Each row has two labels, one from each of two sets.
[-31.6  37.2  54.2  29.3   0.6  34.8  -6.5 -24.7  -6.0 -46.5 -50.6  25.0
   0.2 -31.4   2.0  17.1  78.7   1.7   4.8  43.1  -6.8  11.0 -14.4 -22.8
 -25.2] -> (67) + <30>
[ 23.6  20.5  66.9   9.8  15.7  -8.6   6.0 -14.2 -16.1 -53.0 -28.7  15.3
 -10.4 -17.9   8.4 -18.5  -1.8 -32.3   6.8  -2.7  16.6   7.0 -15.7  26.9
  10.0] -> (77) + <31>
[-60.9  31.1  -7.1  27.2  -8.2  18.5  -1.2 -28.3  37.4  39.0 -70.4   8.6
   7.8 -78.3   2.3  30.3  16.9  -2.1   3.4  63.5  37.0 -12.3 -37.4  -3.6
 -24.4] -> (67) + <34>
[-15.1  19.5  30.2  23.4  -7.6  -7.6   3.8 -24.7  11.0  28.5 -23.3  12.9
  -1.9 -34.7   2.6  19.2   4.9 -31.8  34.9  30.4  42.9 -25.5 -47.7  -1.3
 -19.8] -> (73) + <34>
[-23.9  50.7  40.1   7.9  13.7  30.1 -11.7 -23.9 -21.0 -22.3 -37.0  27.9
 -16.8 -33.5  -6.5  -6.5  -6.5   1.6   7.8  31.3  14.3   9.7  -7.2  23.7
  24.8] -> (76) + <30>
[-24.0  21.2  31.1  26.5  19.7  38.0  -5.2 -15.7 -10.9  19.6 -43.4  31.9
  30.8 -18.5  -4.1  19.3  10.1 -12.2  29.7  13.4   2.6  11.3 -42.8 -33.0
  -6.3] -> (75) + <42>
[-19.2  24.1  62.5  23.5  20.1  13.6  -1.1 -34.7  12.3   9.2 -46.0  42.6
   5.6 -22.2  -1.2  24.8  12.6 -30.3  11.0  22.2  24.4   2.3 -38.7  -6.2
 -18.2] -> (73) + <34>
[-31.0  42.9  57.6  -2.7  -5.3  14.6   1.6 -20.7 -26.9 -29.1 -27.9  28.9
 -27.9  17.5  -4.6 -11.9   2.4 -17.4   3.8   2.2   7.4  20.9  -6.2  -1.8
  13.7] -> (67) + <30>
[  6.7  34.1  69.8  17.6  18.8   8.5  -2.6 -20.6   3.8 -56.4 -50.2  20.6
 -21.1  -4.0  11.5 -11.7   4.8 -53.1  21.2  12.7  16.6 -10.9 -24.1 -11.7
  16.1] -> (76) + <31>
[  4.3  26.3  49.2  14.1  16.1   3.5  18.2   1.6  -8.1 -24.5 -42.8  39.4
 -17.6  27.0  -5.1 -22.7  15.2 -28.5   5.4 -21.1  29.7   8.5 -12.8   3.4
  12.7] -> (73) + <37>
[  2.7  48.1  72.8  14.7  15.0  25.5  11.6  -7.6  -8.3 -27.7 -46.0  37.5
 -19.1  -2.5   3.1 -11.6  -1.0 -17.5   7.6 -37.0 -19.0  14.5 -21.6   9.1
  15.7] -> (67) + <37>
[-17.0  24.4  17.8  22.0  15.6  19.8   5.0   2.6   7.3 -24.1 -51.4   3.1
   4.3   6.4  -2.0   0.4   5.8   7.2   0.3  -0.9  15.9  -1.9 -13.7  -2.6
   2.0] -> (77) + <37>
[  4.2  30.8  40.6  17.4  13.0   9.6  14.0 -12.5 -13.8 -24.0 -43.2  46.5
  -2.0  15.0   2.6 -14.8  -3.2 -19.3  12.4   3.1  16.6   8.2 -28.7 -10.2
  -6.0] -> (77) + <37>
[ -3.9   6.7  54.1  35.2  21.9  -0.3  17.9 -15.9   4.8 -12.3 -45.8  46.6
  22.4 -20.7   8.6  15.6   8.1 -29.0  17.4 -19.7  20.9  12.0 -22.7 -18.7
 -15.5] -> (76) + <42>
[-21.6  35.7  44.7  16.3  40.7   0.4 -14.4 -11.7  -0.2  10.3 -25.4  18.9
 -36.2   7.6  -3.0   8.6   8.6  -6.1  37.4  19.1  20.3 -30.2 -13.8  -6.9
 -20.0] -> (77) + <34>
